Each row has two labels, one from each of two sets.
-36, 2, 6, 13, -4, 5, 3, -16, 4, 1, 5, -2, 13, -8, 4, -4, 18, -1, -2, -1, 6, 7, -2, 10, 8, -8, -7, -18, 2, 3, -14, 12, 20, -1, 4, 0, 1, 36, 1, 14, 66, -16, 1, -5, 3, -2, 3, -9, 5, -7	C/Z433
-61, -19, 24, 20, 0, 9, 10, -6, 10, 6, 13, -9, 20, -8, 13, -9, 30, 0, -1, -5, 18, 6, 13, 9, -2, -13, -15, -31, 9, 8, -13, -12, 40, 5, 1, -2, -6, 34, -5, -5, 109, -14, 1, 1, 5, -9, 4, -32, 15, -11	C/Z260
3, 10, 2, 17, 7, -3, 0, 21, 3, 2, -1, -23, -3, 9, -10, -12, -11, 3, -1, -6, 3, 5, 20, 4, -5, -1, -5, 15, 5, -1, -5, -13, 8, 9, -7, 2, 5, 0, -3, -11, -28, 0, 1, 9, 11, 0, -2, -5, -6, -4	Y/Z752
-57, -26, 13, 6, -1, 8, 4, -13, 14, -1, 14, -2, 32, -10, 25, -2, 31, 0, -22, -6, 19, -21, 2, 9, -4, -11, -14, -31, 27, 8, -11, -13, 43, 12, 17, 1, -3, 31, -4, 1, 109, -19, -2, 5, 5, -9, 4, -20, 9, -15	R/Z260
-49, -27, 29, 15, 9, 8, 9, 12, 14, 3, 9, -13, 15, -9, 13, -9, 17, -2, 3, -3, 14, 15, 11, 4, -9, -14, -10, -17, 18, 8, -7, -34, 33, 2, -13, 2, -9, 17, -9, -13, 109, -1, -1, 6, 6, -3, 0, -20, 10, -7	C/Z752
-49, -18, 18, 14, -7, 9, 9, 21, 7, 1, 9, -18, 13, -2, 23, -5, 11, 1, -12, 4, 19, -5, 14, 1, 1, -15, -12, -12, 23, 4, -13, -33, 33, 9, -4, 1, 1, 7, -11, -15, 89, -29, 1, 18, 12, -3, 2, -36, 6, -12	H/Z752
-40, -21, 13, 5, -3, 9, 3, -21, 8, -1, 10, -12, 28, -6, 21, 1, 26, 3, -14, -3, 14, -10, 1, 7, -2, -8, -7, -29, 22, 7, -11, -4, 37, 6, 5, 1, -2, 28, 0, -6, 109, -20, -1, 4, 4, -11, 5, -16, 10, -17	R/Z260
14, 0, -13, -7, 0, 10, 4, 27, 7, 2, -1, -10, -4, 17, 0, -4, -11, 0, -8, -2, 4, -21, 5, 2, -5, -2, -4, 15, 8, 0, 4, -7, 6, 16, 8, -3, 0, -23, 0, -35, 1, 5, -1, 9, 0, -3, -4, -21, -4, -3	J/Z752
-50, -40, 29, 4, 2, 18, 12, 23, 13, -1, 14, -62, 32, 2, 34, -7, 11, -1, -27, -10, 26, -21, 25, 9, -12, -19, -11, -17, 56, 7, -25, -54, 61, 25, -19, 4, 7, 16, -7, -40, 109, -13, -2, 27, 22, -2, -2, -39, 1, -27	J/Z752
-59, -26, 26, 12, 0, 9, 5, -12, 11, 2, 14, -11, 16, -11, 13, -5, 31, -6, 7, -4, 16, 16, 13, 0, -5, -13, -12, -32, 10, 8, -11, -24, 31, -3, -7, -4, -12, 25, -1, -11, 109, -3, -1, 0, 2, -8, 3, -25, 15, -8	C/Z752
-6, -21, 12, -15, 5, 7, 7, 28, 4, -1, 7, -64, 11, 9, 18, 0, -6, -3, -20, -4, 9, -13, 8, 5, 3, -17, -1, 1, 38, -3, -11, -33, 26, 10, -10, 2, 6, -14, -3, -43, 58, -1, -2, 23, 12, 0, -2, -23, 0, -11	J/Z752
-47, -26, 11, -7, -7, 13, 4, -11, 14, -2, 11, 4, 32, -11, 24, 6, 28, 1, -25, -7, 11, -25, -7, 12, -5, -9, -7, -29, 22, 7, -7, -7, 39, 10, 17, -4, 1, 22, -2, 4, 109, -18, 5, 5, 7, -7, 5, -17, -4, -17	R/Z433
-44, -31, 14, -4, -1, 14, 6, 13, 16, 3, 9, -1, 8, 5, 21, -2, 20, -3, -11, -5, 18, -15, 8, 0, -9, -13, -6, -17, 22, 6, -8, -30, 31, 7, 9, -1, -5, 3, -9, -20, 109, 1, -1, 13, 7, -9, 2, -29, 3, -12	R/Z752
-53, -16, 21, 0, -3, 6, 7, -34, 12, -2, 9, -13, 29, -25, 18, 3, 30, -2, -4, -1, 11, 6, -14, 15, 6, -12, -5, -42, 8, 12, -9, 8, 27, -7, 5, 0, -3, 42, 1, 26, 109, -25, 0, -8, -2, -5, 6, -2, 15, -12	C/Z260
-31, -12, 3, -7, -5, 5, 7, -17, 15, -4, 5, 0, 29, -2, 16, 3, 22, -2, -18, -4, 8, -21, -14, 16, -2, -6, -5, -24, 12, 6, -1, 15, 34, 11, 22, -1, -1, 27, 5, 7, 109, -28, -1, -3, 5, -12, 5, -11, 6, -9	R/Z433
-37, -24, 9, -8, -4, 11, 3, -6, 10, -5, 9, -1, 22, -6, 26, 3, 23, 5, -22, -1, 4, -24, -2, 5, -7, -9, -4, -21, 17, 3, -6, -9, 29, 9, 13, 1, 1, 10, -3, 4, 109, -7, 1, 9, 6, -8, 2, -9, 2, -12	R/Z260
-37, -15, 17, 6, 4, 9, 6, -12, 9, -2, 11, -43, 20, -9, 19, -1, 20, -4, -6, -5, 12, 6, -2, 14, 2, -13, -4, -27, 17, 8, -16, -7, 29, -3, -6, -2, 1, 31, 1, -16, 109, -22, -3, -1, 5, -2, 3, -19, 14, -14	C/Z260
-17, -5, -8, -15, -9, -1, 4, -9, 11, 0, -3, 24, 16, 1, 10, 1, 17, -3, -12, -2, -1, -31, -14, 11, -2, -4, -2, -16, 0, 10, -1, 19, 25, 11, 36, -4, -4, 7, 6, -9, 109, -17, -2, -6, -2, -11, 0, -20, 6, -11	R/Z433
-64, -37, 31, 9, 2, 11, 11, -21, 3, 0, 19, -50, 33, -18, 32, -3, 32, -3, -15, -5, 20, -1, 9, 7, 3, -21, -9, -41, 31, 8, -19, -26, 51, 2, -19, 0, 0, 40, -8, -9, 109, -21, 1, 7, 10, -4, 6, -21, 17, -17	C/Z260
-12, -22, 9, 4, 3, 7, 7, 6, -2, 3, 10, -56, 7, 1, 21, -5, 1, -2, -12, -5, 18, -8, 18, -4, 0, -12, -1, -4, 31, 2, -14, -35, 31, 9, -28, 2, 4, 7, -1, -40, 55, -1, -1, 25, 9, -8, 2, -20, 3, -16	Y/Z752
-75, -35, 33, 10, 2, 19, 17, 11, 6, -2, 19, -59, 27, -12, 41, -2, 23, 1, -24, -4, 26, -7, 14, 6, 10, -30, -11, -32, 43, 0, -19, -43, 52, 6, -17, 2, 3, 23, -14, -11, 109, -6, 0, 24, 16, -5, 5, -37, 2, -20	H/Z752
29, 21, -12, 9, 1, -4, 0, 13, -8, 1, -5, -12, -7, 7, -12, -4, -20, 3, 5, 1, -3, 7, 5, 2, 5, 5, 0, 21, -4, -3, 0, 7, -15, 0, -10, 1, 4, -9, 3, -5, -105, 4, 1, -1, 2, 4, 3, 6, -5, 5	Y/Z752
-28, -18, 5, -13, -5, 5, 1, -20, 7, -3, 7, 7, 19, -9, 19, 4, 22, -2, -15, -1, 5, -21, -9, 9, -3, -5, -4, -20, 11, 5, -2, 3, 21, 6, 17, 0, -3, 14, 0, 1, 109, -15, -2, -3, 1, -8, 4, -9, 3, -10	R/Z260
-37, -30, 16, 3, -3, 11, 9, 23, 6, 4, 10, -13, 10, 3, 22, -6, 7, 1, -14, -5, 14, -10, 13, -3, -6, -13, -4, -10, 27, 4, -9, -39, 23, 6, -6, -1, 4, -8, -11, -22, 88, 7, -2, 18, 8, -6, 0, -26, -1, -9	H/Z752
-28, -30, 11, -9, 3, 11, 2, 11, 12, -1, 8, -4, 16, 1, 26, 2, 12, 0, -18, 1, 5, -14, 1, -1, -8, -11, -4, -16, 20, 2, -4, -20, 19, 2, 7, -2, -2, -10, -6, -14, 109, 1, -2, 11, 3, -4, 1, -16, 3, -6	R/Z259
-59, -23, 16, 13, -4, 10, 12, 28, 6, 3, 11, -2, 4, 3, 17, -3, 13, 7, -21, -3, 16, -11, 17, -1, -2, -14, -13, -12, 25, 0, -5, -33, 26, 9, 3, 3, 1, -23, -7, 4, 99, 8, 1, 22, 15, -3, 0, -31, 1, -10	H/Z752
-43, -14, 18, 10, 3, 4, 5, -14, 14, 0, 9, -10, 20, -12, 10, -6, 25, -1, -2, -7, 11, 9, 2, 14, -7, -7, -9, -26, 6, 11, -10, -3, 31, 4, 0, 1, -5, 32, 0, 11, 109, -19, 1, -7, 10, -6, 3, -10, 9, -13	C/Z260
-32, -6, 2, 6, -8, 5, 6, -13, -3, -3, 8, -9, 19, -6, 20, 3, 19, 5, -15, -1, 13, -18, -6, 4, 15, -12, -6, -22, 8, 0, -7, 4, 16, 1, 4, 0, 5, 18, -4, 15, 55, -9, 4, 6, 10, -2, 3, -10, 4, -10	H/Z433
-6, -26, 12, -11, 5, 6, 5, 18, 1, 1, 1, -42, 4, -1, 25, 1, -7, 2, -11, -1, 7, -4, 13, -6, -2, -8, 4, 4, 33, -4, -7, -36, 12, 4, -20, 3, 9, -12, -5, -25, 33, 8, -3, 20, 6, 0, -3, -6, -5, -6	J/Z259
-34, 0, 0, 8, -8, 7, 9, -19, 3, -2, 7, 2, 16, -1, 12, 0, 21, 1, -18, -2, 13, -21, -1, 13, 2, -7, -9, -21, 13, 6, -6, 8, 28, 11, 16, 2, 2, 27, -5, 14, 99, -13, 2, 3, 7, -5, 3, -15, 0, -16	H/Z433
-57, -32, 34, 17, 8, 12, 6, 6, 16, 5, 8, -19, 17, -6, 10, -7, 21, -4, 6, -7, 16, 18, 19, 4, -10, -16, -9, -23, 15, 7, -10, -37, 32, -1, -14, -4, -8, 23, -11, -12, 109, 3, -1, 6, 9, -3, 2, -25, 10, -7	C/Z752
-60, -28, 30, 15, 6, 9, 3, 6, 18, 2, 8, -5, 19, -9, 12, -7, 22, 0, 6, -4, 11, 11, 14, 4, -11, -12, -9, -21, 16, 7, -11, -29, 32, 4, -5, 2, -8, 20, -9, 6, 109, -4, 0, 4, 4, -3, 2, -20, 4, -8	C/Z752
-55, -7, 12, 7, -9, 7, 10, -1, 6, -1, 7, -22, 22, -6, 21, -3, 20, 4, -20, -2, 16, -10, 2, 17, 11, -11, -7, -22, 18, 6, -14, -4, 33, 13, 6, 3, 9, 30, -7, 19, 101, -13, 6, 6, 10, -2, 5, -22, 5, -16	H/Z260
16, 7, -13, -18, -7, 1, 7, -16, -5, -5, 3, -55, 15, 3, 20, 2, 2, -1, -23, 1, 6, -33, -12, 15, 13, -9, 2, -5, 18, 4, -7, 23, 30, 21, 3, -1, 8, 16, 14, -32, 43, -27, -5, 3, 1, -6, 4, -10, 8, -15	J/Z260
-9, 3, -8, -2, -8, 5, 6, 5, 0, -4, 2, -36, 11, 5, 18, -1, 1, -1, -18, -7, 9, -22, -1, 17, 10, -11, -1, -3, 19, 7, -9, 7, 26, 13, 4, -2, 6, 10, 2, -27, 48, -19, 0, 3, 6, -6, 0, -22, 6, -15	J/Z260
-33, -15, 5, -8, -4, 7, 6, -12, 10, -4, 4, 0, 29, -9, 20, 0, 20, -1, -22, -4, 7, -20, -10, 12, -2, -7, -9, -23, 14, 6, -6, 14, 28, 8, 21, 1, -2, 22, 8, 4, 109, -19, 0, 3, 8, -10, 3, -9, 1, -14	R/Z260
-54, -25, 31, 13, 3, 9, 7, -5, 8, 1, 7, -20, 12, -13, 12, -9, 22, -5, 11, -1, 16, 17, 10, 2, -4, -14, -8, -35, 11, 7, -15, -23, 24, -7, -14, -2, -9, 22, -17, -6, 106, 0, 0, 1, 2, -3, 4, -24, 14, -5	C/Z752

Each row has two labels, one from each of two sets.
-3, -21, -6, -1, 8, 20, 5, 11, 6, 5, -3, -2, 6, 9, 3, 3, -4, 29, -18, 1, -9, 4, -1, -9, -5, -2, -1, 0, 6, -7, 4, 12, -16, 2, -2, 8, -6, -52, -17, 1, 49, -14, 3, 2, 16, 8, 9, 9, -5, 1	Z966/Z144
-2, 18, -3, 1, -8, 19, 6, 11, -2, 1, -3, -1, 4, -2, -4, 0, -1, 2, -12, -2, -12, 0, -10, -2, -3, 2, 3, -5, 29, 11, -7, -19, 0, -9, 3, 0, -2, -12, -9, -10, 41, 5, 1, 3, -29, 7, 3, 4, 10, 3	Z844/Z983
-3, -3, -5, 3, -2, 15, 4, 23, 4, 3, -2, -3, 5, 1, -3, 4, 0, 1, -14, -2, -15, 2, -14, -1, -6, -2, 1, -6, 36, 17, 2, -17, -2, -10, 2, 10, 1, -15, -8, -4, 56, 5, 1, -1, -29, 13, 6, 13, -3, -4	Z844/Z144
5, -28, -5, 4, -11, 3, 5, 19, 7, 1, -2, -3, 2, 1, -1, 2, -7, -10, -8, -10, -18, -3, -11, -6, -1, 0, 0, 1, 15, 4, 3, -19, -3, -8, 9, -5, 2, 6, -1, -16, 39, 11, -1, -15, -24, -11, 1, -3, 1, -13	Z844/Z144
-8, -4, -5, -6, -11, 36, 1, -22, -6, 3, 0, 7, 5, -9, 2, 1, -15, 17, -10, -1, -42, -5, -15, -7, -2, 2, 0, -4, 2, -1, -4, 3, 1, 1, 5, -16, 0, -28, -11, -4, 69, -1, 6, -7, -20, 12, 3, 24, 6, -2	Z844/Z499
-7, -2, -2, 1, -17, 14, 7, 8, 4, 3, 0, 0, 5, -2, -2, 1, -2, 0, -12, -3, -12, -1, -12, 1, 0, 2, -1, 4, 18, 2, -1, -15, -3, 6, 5, -13, 0, -28, -8, -23, 37, 1, 5, -1, -15, -7, 3, 5, 0, -12	Z844/Z499
